Here is a tiny trained network, its code and every weight. The questions are about switching its units off for an input and a class, where a switched-off unit gives its printed mean instead of its output.

import numpy as np


def w(rows, s, z=0):
    codes = np.array(rows[::2]) - 128.0
    scale = np.full(codes.shape[1], s)
    scale[-1] = z or s
    return codes * scale


def f(y):
    return y / 2 * (1 + np.tanh(0.7978845608 * (y + 0.044715 * y**3)))


def log_softmax(a):
    a = a - a.max(-1, keepdims=True)
    return a - np.log(np.exp(a).sum(-1, keepdims=True))


def net(x, mask):
    res = np.array(x, float).reshape(1, 7) / 4 @ E
    y = f(res @ A[0][:, :-1].T + A[0][:, -1])
    res = res + np.where(mask, y, B[0][:, -1]) @ B[0][:, :-1]
    return log_softmax(res[-1] @ U[:, :-1].T + U[:, -1])


A, B = {}, {}
E = w([
[37,77,120,93,153,81,31,92,101],'x0',
[169,44,244,74,73,134,167,219,66],'x1',
[155,111,220,96,139,74,193,68,125],'x2',
[144,112,60,120,2,69,105,121,163],'x3',
[213,89,101,90,108,117,165,52,118],'x4',
[150,108,193,204,58,108,74,118,177],'x5',
[160,32,118,55,129,233,76,98,119],'x6',
],0.0098)
A[0] = w([
[163,77,81,68,41,182,145,178,123,208],'N1',
[146,182,94,110,140,70,108,153,105,172],'N2',
[100,144,223,161,212,111,138,212,90,188],'N3',
[147,139,78,215,46,84,93,126,170,143],'N4',
[138,194,166,124,151,106,250,192,111,204],'N5',
[113,127,64,81,154,155,1,95,146,178],'N6',
[145,150,121,208,89,113,89,134,157,151],'N7',
[161,209,114,149,81,38,92,165,113,209],'N8',
[85,111,112,95,87,2,162,173,69,182],'N9',
[55,150,179,93,160,170,148,50,160,255],'N10',
],0.0097,0.0052)
B[0] = w([
[166,41,131,48,103,216,143,104,154,224],'N1',
[96,149,68,124,129,158,96,163,190,170],'N2',
[155,115,173,200,147,105,109,238,26,252],'N3',
[68,97,136,173,86,197,163,8,254,232],'N4',
[211,204,83,132,117,150,141,174,117,248],'N5',
[89,70,76,114,224,119,61,83,147,243],'N6',
[100,86,199,194,101,224,100,49,127,202],'N7',
[124,107,94,168,49,124,132,152,170,229],'N8',
[145,108,96,112,64,90,122,178,179,214],'N9',
[185,133,105,134,180,51,122,98,72,210],'N10',
],0.009,0.013)
U = w([
[51,137,30,133,210,81,32,66,103,114],'0',
[119,86,241,156,77,15,37,167,85,137],'1',
[233,177,201,107,133,93,188,29,104,197],'2',
[61,124,155,226,67,204,126,44,190,124],'3',
[121,73,171,2,108,236,103,120,110,190],'4',
[156,188,146,241,161,205,144,216,47,105],'5',
[118,165,60,99,29,116,105,169,184,2],'6',
],0.0086,0.003)

Each question gives the input, the list of numbers given to net, and the class t.
The units are the neurons (one row each of A and B). Each row of codes is followed by its name. A weight is (code - 128) times the scale printed after its matrix; where a second scale follows, it is the last column's (A, B and U).
mask holds one flag per neuron, in row order. A switched-off neuron (its flag False) gives its mean, the last column of its row in B, instead of its output. The means were averaged over made-up inputs and are rounded, as every weight is.
A unit's drop is (log p(t) with every unit on - log p(t) with that unit switched off) / (log p(t) with every unit on - log p(t) with every unit switched off).
The circuit of an input: a set's keep is (log p(t) with only the set's units on - log p(t) with every unit switched off) / (log p(t) with every unit on - log p(t) with every unit switched off). Starting from all 10 units, units are removed one at a time, each time the one whose removal leaves the highest keep (on an exact tie, the one counted first), for as long as the keep stays at least 0.8.
circuit, biggest first: the units of the circuit, biggest drop first
most important unit: the unit with the biggest drop
top k neurons: the k neurons with the biggest drops, biggest first
drop of u: that unit's drop, to one decimal
input [-7,1,5,4,7,1,4], class 4: circuit, biggest first	[N1]
input [0,7,-5,3,-4,-6,-7], class 6: top 4 neurons	[N9 N8 N2 N7]
input [-3,-7,8,5,2,-5,-2], class 6: top 3 neurons	[N2 N6 N7]
input [-6,1,-2,-1,-5,6,6], class 4: top 3 neurons	[N1 N4 N8]
input [4,2,-6,-2,3,-2,1], class 0: top 3 neurons	[N6 N7 N4]
input [-1,-5,1,-7,7,4,1], class 2: top 2 neurons	[N6 N2]
input [8,6,-6,-6,5,-4,-4], class 1: top 2 neurons	[N5 N9]
input [-1,-4,-4,7,-5,-2,5], class 3: top 2 neurons	[N4 N10]
input [1,-1,-7,4,8,-5,1], class 4: top 2 neurons	[N1 N10]
input [8,7,-7,-2,6,-8,-6], class 6: top 2 neurons	[N9 N2]
input [2,2,-3,-7,2,7,3], class 1: drop of N5	0.6
input [-7,0,-5,4,7,-4,1], class 4: drop of N1	0.7
input [0,4,-7,4,6,-2,-1], class 4: drop of N1	1.3
input [-4,-5,-7,-4,7,-8,7], class 0: most important unit	N6
